Below is a small trained network, with its code and all its weights. Each question gives an input and a class and asks what happens when units are switched off, that is, made to give their printed mean instead of their output.

import numpy as np


def w(rows, s, z=0):
    codes = np.array(rows[::2]) - 128.0
    scale = np.full(codes.shape[1], s)
    scale[-1] = z or s
    return codes * scale


def f(y):
    return np.maximum(y, 0)


def log_softmax(a):
    a = a - a.max(-1, keepdims=True)
    return a - np.log(np.exp(a).sum(-1, keepdims=True))


def net(x, mask):
    res = np.array(x, float).reshape(1, 6) / 4 @ E
    y = f(res @ A[0][:, :-1].T + A[0][:, -1])
    res = res + np.where(mask, y, B[0][:, -1]) @ B[0][:, :-1]
    return log_softmax(res[-1] @ U[:, :-1].T + U[:, -1])


A, B = {}, {}
E = w([
[71,97,143,101,108,70,183,90,167,157,171,137],'x0',
[135,180,143,128,114,137,96,139,139,135,78,70],'x1',
[176,136,87,89,109,174,89,97,91,159,250,147],'x2',
[174,202,176,80,154,212,55,100,213,157,127,162],'x3',
[104,225,192,71,147,123,170,141,61,55,129,175],'x4',
[178,128,46,127,223,181,87,205,74,101,85,209],'x5',
],0.011)
A[0] = w([
[185,114,168,164,91,185,74,149,185,172,51,81,162],'n1',
[97,120,89,185,165,94,137,200,130,53,63,131,145],'n2',
[47,164,115,123,111,118,252,70,88,54,188,165,221],'n3',
[120,74,139,162,122,96,153,121,144,150,115,96,68],'n4',
[175,173,143,87,152,173,134,160,92,144,159,173,209],'n5',
[74,47,74,143,158,63,136,151,177,114,110,107,254],'n6',
[61,138,174,143,67,90,163,52,111,94,161,119,166],'n7',
[50,96,103,159,147,75,164,100,148,78,84,88,26],'n8',
[152,183,183,88,169,178,98,196,162,83,103,170,147],'n9',
],0.012,0.0055)
B[0] = w([
[68,196,46,142,244,59,165,103,166,33,152,150,247],'n1',
[188,62,221,77,175,158,108,228,54,95,34,51,225],'n2',
[196,65,207,171,55,135,33,163,148,126,152,101,249],'n3',
[133,87,128,215,117,97,143,165,200,203,134,121,191],'n4',
[187,157,92,130,112,210,72,51,83,90,193,198,226],'n5',
[146,35,120,166,147,210,221,116,82,120,89,194,251],'n6',
[92,119,225,139,51,66,150,74,170,142,180,83,241],'n7',
[162,140,173,115,167,117,216,71,57,133,53,133,202],'n8',
[110,207,134,122,46,255,112,85,128,41,63,186,243],'n9',
],0.0096,0.016)
U = w([
[67,125,227,164,58,32,175,61,121,144,204,94,173],'0',
[90,223,89,167,205,61,130,130,173,89,120,36,21],'1',
[184,98,39,106,137,135,83,157,76,193,254,138,233],'2',
[136,244,190,84,91,207,62,148,154,82,128,212,90],'3',
[123,60,52,177,193,114,180,94,191,194,99,160,88],'4',
[172,62,148,93,194,136,128,226,75,98,34,102,2],'5',
],0.011,0.0051)

Each question gives the input, the list of numbers given to net, and the class t.
The units are the neurons (one row each of A and B). Each row of codes is followed by its name. A weight is (code - 128) times the scale printed after its matrix; where a second scale follows, it is the last column's (A, B and U).
mask holds one flag per neuron, in row order. A switched-off neuron (its flag False) gives its mean, the last column of its row in B, instead of its output. The means were averaged over made-up inputs and are rounded, as every weight is.
A unit's drop is (log p(t) with every unit on - log p(t) with that unit switched off) / (log p(t) with every unit on - log p(t) with every unit switched off).
The circuit of an input: a set's keep is (log p(t) with only the set's units on - log p(t) with every unit switched off) / (log p(t) with every unit on - log p(t) with every unit switched off). Starting from all 9 units, units are removed one at a time, each time the one whose removal leaves the highest keep (on an exact tie, the one counted first), for as long as the keep stays at least 0.8.
circuit, biggest first: the units of the circuit, biggest drop first
unit that matters most: the unit with the biggest drop
k most important neurons: the k neurons with the biggest drops, biggest first
drop of u: that unit's drop, to one decimal
input [4,-2,-7,6,6,-5], class 0: unit that matters most : n7
input [1,2,8,-1,5,-2], class 0: 3 most important neurons : [n9, n7, n2]
input [-2,3,4,4,-4,0], class 1: circuit, biggest first : [n1, n3]
input [6,8,-6,8,3,-5], class 0: 3 most important neurons : [n7, n5, n2]
input [-5,0,7,-6,-8,0], class 4: 2 most important neurons : [n5, n3]
input [3,4,5,1,-2,0], class 2: 2 most important neurons : [n9, n7]
input [-3,8,0,-3,-3,0], class 1: 2 most important neurons : [n1, n3]
input [5,-7,1,0,-5,-1], class 4: 2 most important neurons : [n6, n4]
input [-3,-5,7,-5,1,0], class 2: drop of n9 : 0.9
input [-7,-6,6,1,-5,-3], class 2: drop of n6 : 0.0
input [-1,6,-8,8,-5,0], class 1: drop of n1 : 1.5
input [-8,-5,8,-2,1,-1], class 2: drop of n9 : 1.0
